Below are the code and all the weights of a small trained network. Each question names an input and a class and asks about switching units off, where a switched-off unit gives its printed mean instead of its output.

import numpy as np


def w(rows, s, z=0):
    codes = np.array(rows[::2]) - 128.0
    scale = np.full(codes.shape[1], s)
    scale[-1] = z or s
    return codes * scale


def f(y):
    return np.maximum(y, 0)


def log_softmax(a):
    a = a - a.max(-1, keepdims=True)
    return a - np.log(np.exp(a).sum(-1, keepdims=True))


def net(x, mask):
    res = np.array(x, float).reshape(1, 8) / 4 @ E
    y = f(res @ A[0][:, :-1].T + A[0][:, -1])
    res = res + np.where(mask, y, B[0][:, -1]) @ B[0][:, :-1]
    return log_softmax(res[-1] @ U[:, :-1].T + U[:, -1])


A, B = {}, {}
E = w([
[159,122,164,25],'x0',
[129,131,128,129],'x1',
[129,130,128,128],'x2',
[219,66,96,160],'x3',
[128,128,126,128],'x4',
[128,130,129,129],'x5',
[106,94,3,93],'x6',
[127,127,127,128],'x7',
],0.014)
A[0] = w([
[82,107,49,100,226],'neuron 0',
[170,101,159,7,208],'neuron 1',
[95,128,113,22,184],'neuron 2',
[182,149,192,187,222],'neuron 3',
[243,84,96,152,177],'neuron 4',
[176,44,26,119,88],'neuron 5',
[30,220,212,132,210],'neuron 6',
[122,152,110,246,254],'neuron 7',
],0.012,0.0065)
B[0] = w([
[55,191,44,160,213],'neuron 0',
[158,181,184,3,218],'neuron 1',
[98,196,78,70,198],'neuron 2',
[255,50,162,104,207],'neuron 3',
[239,114,190,159,212],'neuron 4',
[168,229,196,187,219],'neuron 5',
[180,222,71,209,248],'neuron 6',
[141,34,24,182,218],'neuron 7',
],0.0085,0.018)
U = w([
[149,140,99,200,253],'0',
[155,194,178,109,224],'1',
[7,116,65,163,144],'2',
[67,141,70,50,7],'3',
[166,14,126,139,19],'4',
[166,67,205,65,44],'5',
],0.011,0.0022)

Each question gives the input, the list of numbers given to net, and the class t.
The units are the neurons (one row each of A and B). Each row of codes is followed by its name. A weight is (code - 128) times the scale printed after its matrix; where a second scale follows, it is the last column's (A, B and U).
mask holds one flag per neuron, in row order. A switched-off neuron (its flag False) gives its mean, the last column of its row in B, instead of its output. The means were averaged over made-up inputs and are rounded, as every weight is.
A unit's drop is (log p(t) with every unit on - log p(t) with that unit switched off) / (log p(t) with every unit on - log p(t) with every unit switched off).
The circuit of an input: a set's keep is (log p(t) with only the set's units on - log p(t) with every unit switched off) / (log p(t) with every unit on - log p(t) with every unit switched off). Starting from all 8 units, units are removed one at a time, each time the one whose removal leaves the highest keep (on an exact tie, the one counted first), for as long as the keep stays at least 0.8.
circuit, biggest first: the units of the circuit, biggest drop first
most important unit: the unit with the biggest drop
k most important neurons: the k neurons with the biggest drops, biggest first
drop of u: that unit's drop, to one decimal
input [1,6,-5,3,8,-6,8,4], class 1: 3 most important neurons : (neuron 5; neuron 7; neuron 6)
input [2,-1,-2,2,-3,0,2,6], class 1: 2 most important neurons : (neuron 7; neuron 3)
input [1,-4,5,6,-5,6,3,3], class 1: circuit, biggest first : (neuron 5; neuron 7)
input [4,8,8,2,-7,3,-1,0], class 5: circuit, biggest first : (neuron 6; neuron 0)
input [-5,3,-8,-5,8,-4,-6,2], class 0: most important unit : neuron 6
input [-1,4,8,1,-8,-5,0,5], class 4: circuit, biggest first : (neuron 6; neuron 5)
input [-1,4,-8,0,4,6,8,6], class 2: circuit, biggest first : (neuron 0; neuron 3)
input [-8,-4,5,-1,4,3,1,-3], class 2: 2 most important neurons : (neuron 4; neuron 5)
input [-3,5,1,2,6,4,-7,6], class 4: circuit, biggest first : (neuron 3; neuron 5)
input [-8,1,-6,2,-6,2,-6,-4], class 4: circuit, biggest first : (neuron 3; neuron 7)
input [2,2,-2,7,2,6,6,7], class 1: 2 most important neurons : (neuron 5; neuron 7)
input [-1,5,-6,-4,-8,1,-6,0], class 0: 2 most important neurons : (neuron 6; neuron 1)
input [-7,-7,-1,-2,-2,8,1,-8], class 2: 2 most important neurons : (neuron 4; neuron 5)
input [-1,-6,-4,-4,1,-4,-3,8], class 0: circuit, biggest first : (neuron 1)
input [3,-3,-3,-1,2,-4,8,1], class 3: 2 most important neurons : (neuron 0; neuron 2)
input [4,5,1,8,-7,2,1,3], class 1: 3 most important neurons : (neuron 5; neuron 7; neuron 3)
input [2,-5,2,7,-4,4,4,1], class 1: 2 most important neurons : (neuron 5; neuron 7)
input [-4,1,8,2,1,3,-8,-2], class 4: drop of neuron 3 : 0.4
input [-5,-5,-7,-5,-1,1,-8,-5], class 0: drop of neuron 6 : 0.5
input [8,-6,-7,4,6,-8,7,-6], class 1: circuit, biggest first : (neuron 5)
input [7,-5,4,3,8,-8,0,5], class 5: drop of neuron 2 : -0.2
input [-1,-7,4,4,1,2,-7,-7], class 4: drop of neuron 0 : 0.0
